Here is a tiny trained network, its code and every weight. The questions are about switching its units off for an input and a target symbol, where a switched-off unit gives its printed mean instead of its output.

import numpy as np


def w(rows, s, z=0):
    codes = np.array(rows[::2]) - 128.0
    scale = np.full(codes.shape[1], s)
    scale[-1] = z or s
    return codes * scale


def norm(h):
    return h / np.sqrt((h * h).mean(-1, keepdims=True) + 1e-5)


def softmax(a):
    e = np.exp(a - a.max(-1, keepdims=True))
    return e / e.sum(-1, keepdims=True)


def log_softmax(a):
    a = a - a.max(-1, keepdims=True)
    return a - np.log(np.exp(a).sum(-1, keepdims=True))


def net(x, mask):
    ids = ['αβγδεζηθλμξπστφω'.index(c) for c in x.split()]
    T = len(ids)
    res = E[ids] + P[:T]
    u = 0
    for l in range(2):
        r = norm(res)
        for j in range(3):
            rows = slice(3 * j, 3 * j + 3)
            q, k, v = (r @ M[l][rows].T for M in (Q, K, V))
            z = softmax(np.where(np.tri(T) > 0, q @ k.T / 3**0.5, -1e9)) @ v
            o = O[l][rows]
            res = res + np.where(mask[u + j], z, o[:, -1]) @ o[:, :-1]
        u += 3
    return log_softmax(norm(res)[-1] @ U[:, :-1].T + U[:, -1])


Q, K, V, O = {}, {}, {}, {}
E = w([
[125,154,161,151,61,122,96,171,168,126,142,160],'α',
[119,170,82,83,73,152,141,95,155,165,139,159],'β',
[138,194,75,123,87,140,103,115,118,75,132,52],'γ',
[142,212,133,141,119,133,162,151,134,184,58,104],'δ',
[100,103,106,89,101,171,123,150,109,81,196,147],'ε',
[158,147,72,120,138,93,113,182,70,153,139,143],'ζ',
[187,5,216,27,106,97,48,84,65,251,75,28],'η',
[140,145,92,91,128,177,79,161,143,87,79,158],'θ',
[92,151,107,141,53,123,122,135,60,104,81,151],'λ',
[142,131,61,171,74,196,143,161,141,155,111,88],'μ',
[97,161,125,170,63,115,182,129,95,157,172,82],'ξ',
[103,193,171,58,146,113,150,131,103,116,122,159],'π',
[118,159,180,152,144,158,142,210,90,89,115,88],'σ',
[155,156,107,105,158,178,128,165,195,142,168,92],'τ',
[147,116,111,85,84,105,199,147,172,95,98,127],'φ',
[116,125,134,129,118,151,178,171,158,198,163,155],'ω',
],0.022)
P = w([
[9,160,69,100,123,63,100,225,202,106,129,99],'0',
[48,155,82,92,109,98,118,226,175,110,135,103],'1',
[78,156,97,90,101,122,119,209,154,119,142,111],'2',
[98,154,106,90,100,134,122,189,147,123,143,111],'3',
[113,149,119,92,104,144,122,173,139,128,145,113],'4',
[124,145,127,91,107,146,124,156,134,129,146,112],'5',
[136,144,135,95,111,150,126,143,127,131,145,112],'6',
[145,139,142,98,114,154,125,130,123,131,147,108],'7',
[153,135,149,99,114,155,129,118,116,132,148,111],'8',
[162,131,156,101,118,162,130,109,115,134,149,111],'9',
[171,128,162,103,115,166,133,96,109,133,151,111],'10',
[181,125,169,99,113,173,137,88,106,137,150,117],'11',
],0.013)
Q[0] = w([
[31,133,65,151,188,110,148,108,152,78,121,110],'L0H0',
[95,209,85,78,87,232,153,162,91,141,172,96],'L0H0',
[254,157,129,58,59,208,205,200,56,113,140,129],'L0H0',
[132,120,106,112,100,140,143,162,119,122,136,150],'L0H1',
[148,231,157,44,38,200,145,202,99,144,150,104],'L0H1',
[74,173,105,104,94,146,124,181,141,108,138,85],'L0H1',
[94,85,74,69,37,202,91,118,138,224,154,1],'L0H2',
[38,149,127,11,121,132,98,40,134,183,128,173],'L0H2',
[200,21,123,133,126,10,82,95,125,70,216,247],'L0H2',
],0.0068)
K[0] = w([
[95,227,104,119,109,139,169,193,147,115,133,177],'L0H0',
[254,107,195,145,107,131,145,88,107,113,124,186],'L0H0',
[214,77,204,137,132,145,94,31,102,164,129,120],'L0H0',
[148,133,148,148,161,163,140,81,107,135,131,126],'L0H1',
[252,41,204,131,128,120,99,44,91,148,114,131],'L0H1',
[158,136,105,122,133,131,156,152,107,125,149,154],'L0H1',
[153,34,71,160,79,117,96,65,168,191,170,104],'L0H2',
[59,111,131,35,109,121,90,82,144,199,99,150],'L0H2',
[134,113,122,179,172,165,151,49,101,64,195,224],'L0H2',
],0.0084)
V[0] = w([
[109,230,116,190,134,254,162,143,75,108,159,191],'L0H0',
[132,62,120,157,83,90,25,148,144,169,169,92],'L0H0',
[154,130,134,182,101,127,118,147,174,97,126,161],'L0H0',
[235,104,148,178,169,73,122,116,104,104,164,196],'L0H1',
[88,152,125,119,160,128,67,147,84,160,135,95],'L0H1',
[57,156,153,134,135,122,124,156,179,90,143,151],'L0H1',
[98,56,156,48,103,115,73,133,119,199,115,31],'L0H2',
[245,65,94,139,92,75,101,122,140,176,139,119],'L0H2',
[98,170,100,148,176,135,133,152,117,123,135,159],'L0H2',
],0.0078)
O[0] = w([
[34,72,97,149,206,1,116,151,196,102,75,97,109],'L0H0',
[157,76,170,7,85,148,139,45,120,175,104,46,173],'L0H0',
[160,71,162,107,178,119,129,128,50,146,100,98,94],'L0H0',
[37,143,113,72,86,206,158,255,138,163,56,110,2],'L0H1',
[105,115,148,103,100,72,148,82,232,111,118,95,212],'L0H1',
[238,108,182,130,153,33,124,144,101,132,117,118,121],'L0H1',
[170,63,237,213,153,113,76,152,102,117,87,187,202],'L0H2',
[156,175,178,90,94,59,140,222,125,71,154,129,102],'L0H2',
[80,99,142,124,126,175,180,75,168,117,95,108,184],'L0H2',
],0.0062,0.0053)
Q[1] = w([
[86,78,76,216,181,191,115,19,123,154,103,131],'L1H0',
[160,130,86,133,155,144,255,97,132,71,110,152],'L1H0',
[167,99,222,168,83,165,113,67,176,102,116,151],'L1H0',
[208,134,188,87,38,89,156,213,149,74,132,152],'L1H1',
[112,176,36,53,167,68,153,213,83,144,129,116],'L1H1',
[93,122,148,117,104,107,19,171,112,187,152,98],'L1H1',
[100,101,206,158,115,150,10,96,141,197,131,117],'L1H2',
[140,77,126,209,165,199,201,3,171,97,107,162],'L1H2',
[196,149,217,98,57,123,136,136,148,66,116,133],'L1H2',
],0.013)
K[1] = w([
[136,93,70,185,143,10,104,141,188,88,156,131],'L1H0',
[155,178,104,217,134,150,109,163,110,96,184,199],'L1H0',
[239,75,155,147,184,72,94,62,61,160,123,129],'L1H0',
[146,152,169,97,123,212,129,110,58,171,112,125],'L1H1',
[39,190,124,105,77,208,154,188,160,112,126,133],'L1H1',
[71,79,140,40,109,123,157,99,162,161,71,58],'L1H1',
[158,41,133,96,159,40,133,74,144,148,100,78],'L1H2',
[202,111,113,213,166,44,84,116,116,107,175,164],'L1H2',
[201,123,170,93,161,175,123,75,25,172,105,123],'L1H2',
],0.012)
V[1] = w([
[118,106,188,152,81,133,97,157,148,133,118,173],'L1H0',
[108,187,155,116,117,142,148,83,136,182,159,129],'L1H0',
[102,143,191,109,166,161,145,140,128,88,176,104],'L1H0',
[128,67,122,104,116,120,245,92,128,84,126,146],'L1H1',
[152,116,95,145,135,164,180,148,135,158,124,88],'L1H1',
[99,98,109,137,159,91,129,166,55,189,185,132],'L1H1',
[96,146,118,135,83,133,117,97,72,84,118,105],'L1H2',
[121,100,105,128,105,156,79,132,160,128,194,138],'L1H2',
[153,141,100,65,170,149,100,103,100,127,80,153],'L1H2',
],0.012)
O[1] = w([
[141,84,212,153,47,82,67,164,183,153,118,194,113],'L1H0',
[140,161,171,144,125,51,123,57,160,178,170,163,88],'L1H0',
[140,116,181,115,178,45,115,142,160,76,184,115,2],'L1H0',
[127,105,99,119,88,150,255,138,163,50,145,188,91],'L1H1',
[188,113,66,176,109,66,162,177,194,129,143,81,66],'L1H1',
[81,132,69,87,139,104,129,180,57,197,178,108,119],'L1H1',
[119,127,90,155,74,37,91,92,94,83,129,84,91],'L1H2',
[118,80,108,116,117,192,65,74,142,144,197,110,171],'L1H2',
[145,159,34,45,140,66,113,164,158,111,126,174,78],'L1H2',
],0.0088,0.0039)
U = w([
[95,86,206,120,87,157,47,157,133,160,104,175,254],'α',
[168,210,80,71,68,172,123,16,189,177,187,172,53],'β',
[156,216,93,102,127,96,75,75,137,12,150,28,4],'γ',
[160,235,122,169,156,100,160,135,161,201,39,117,77],'δ',
[63,22,97,74,153,146,101,124,116,46,254,151,95],'ε',
[76,134,59,55,150,143,121,206,69,191,148,117,253],'ζ',
[139,119,109,104,133,108,117,136,138,133,143,143,46],'η',
[148,111,62,72,191,173,20,146,177,63,44,177,60],'θ',
[48,89,80,155,62,76,116,100,32,81,55,198,78],'λ',
[174,34,29,225,92,173,85,142,179,154,126,80,54],'μ',
[73,134,146,171,84,63,212,89,80,153,224,83,65],'ξ',
[68,214,174,48,211,76,158,107,100,79,161,190,165],'π',
[100,143,204,126,198,109,127,227,94,34,154,40,131],'σ',
[196,149,120,84,244,167,107,150,241,133,219,78,28],'τ',
[152,85,103,112,107,152,237,168,138,81,112,210,234],'φ',
[101,36,131,148,185,130,209,185,173,253,206,206,92],'ω',
],0.0077,0.0044)

Each question gives the input, a string of symbols that net reads in full, and the target symbol t.
The units are the heads (3 rows each of Q, K, V and O). Each row of codes is followed by its name. A weight is (code - 128) times the scale printed after its matrix; where a second scale follows, it is the last column's (O and U).
mask holds one flag per head, layer by layer. A switched-off head (its flag False) gives its mean, the last column of its rows in O, instead of its output. The means were averaged over made-up inputs and are rounded, as every weight is.
A unit's drop is (log p(t) with every unit on - log p(t) with that unit switched off) / (log p(t) with every unit on - log p(t) with every unit switched off).
The circuit of an input: a set's keep is (log p(t) with only the set's units on - log p(t) with every unit switched off) / (log p(t) with every unit on - log p(t) with every unit switched off). Starting from all 6 units, units are removed one at a time, each time the one whose removal leaves the highest keep (on an exact tie, the one counted first), for as long as the keep stays at least 0.8.
units of the circuit, in order: the units of the circuit, biggest drop first
most important unit: the unit with the biggest drop
heads that matter: for each layer, one digit per head in row order, 1 if its drop is at least 0.15 and else 0, layers parted by /
input π λ π φ ζ π ζ ζ δ γ ζ, target δ: most important unit : L0H1
input θ ζ μ ξ π φ σ φ ζ ζ φ, target ζ: heads that matter : 100 / 010
input α φ ξ φ, target ξ: units of the circuit, in order : [L1H2; L1H0]
input λ α μ φ δ ζ ζ ε ζ φ α, target μ: units of the circuit, in order : [L0H1; L0H0; L1H1]
input π ζ ζ φ δ π, target ζ: units of the circuit, in order : [L0H2; L1H1]
input σ π φ ε φ ζ π, target φ: units of the circuit, in order : [L0H2; L1H1; L0H0]
input σ ζ μ ζ φ α ζ φ ω ζ ζ, target ζ: heads that matter : 010 / 000
input ζ ζ π α ζ, target π: units of the circuit, in order : [L1H0; L1H1]
input φ π ζ θ σ ζ ζ φ, target π: heads that matter : 110 / 110
input ξ φ α ξ φ φ δ α φ ω α ζ, target ζ: units of the circuit, in order : [L0H1; L1H1]
input ζ π ζ φ λ τ α φ ζ ζ φ π, target ζ: heads that matter : 001 / 010
input ζ θ ζ, target θ: heads that matter : 000 / 010
input α α ζ ζ δ η φ, target α: heads that matter : 001 / 110
input ζ φ μ τ φ, target μ: units of the circuit, in order : [L1H1; L1H2]
input ζ ζ ζ φ π φ σ ζ π α ξ α, target ξ: heads that matter : 100 / 011
input π φ η ζ ζ, target β: heads that matter : 100 / 000
input ζ ζ ζ β φ ω σ θ σ π α φ, target ω: units of the circuit, in order : [L0H0; L0H1; L1H1; L1H2]
input ζ φ φ λ σ ζ φ, target λ: most important unit : L0H0
input ζ ζ ζ ζ ω ζ, target ω: units of the circuit, in order : [L1H2; L1H1]
input ζ ζ ζ λ α ζ σ ζ, target σ: most important unit : L0H1
input φ φ φ ε φ π α ζ π φ ζ, target π: units of the circuit, in order : [L0H1; L1H0; L1H1]
input γ α φ α α φ α, target φ: heads that matter : 000 / 010
input ζ α ζ φ β α ζ λ ζ, target λ: heads that matter : 010 / 001
input α η ω, target α: heads that matter : 001 / 000
input ζ μ φ δ ζ ζ σ φ ζ, target σ: units of the circuit, in order : [L0H1; L1H0; L1H2]
input φ φ μ ζ λ θ τ η φ α ζ δ, target α: units of the circuit, in order : [L0H2; L1H0]
input σ ζ σ ζ φ ε φ, target ε: most important unit : L1H2
input π ε σ π, target ε: units of the circuit, in order : [L0H2; L1H2; L1H0]
input ζ δ ζ, target δ: units of the circuit, in order : [L1H2; L1H1]
input ζ α ζ ζ ζ α ζ μ ζ, target μ: units of the circuit, in order : [L0H1; L1H1]
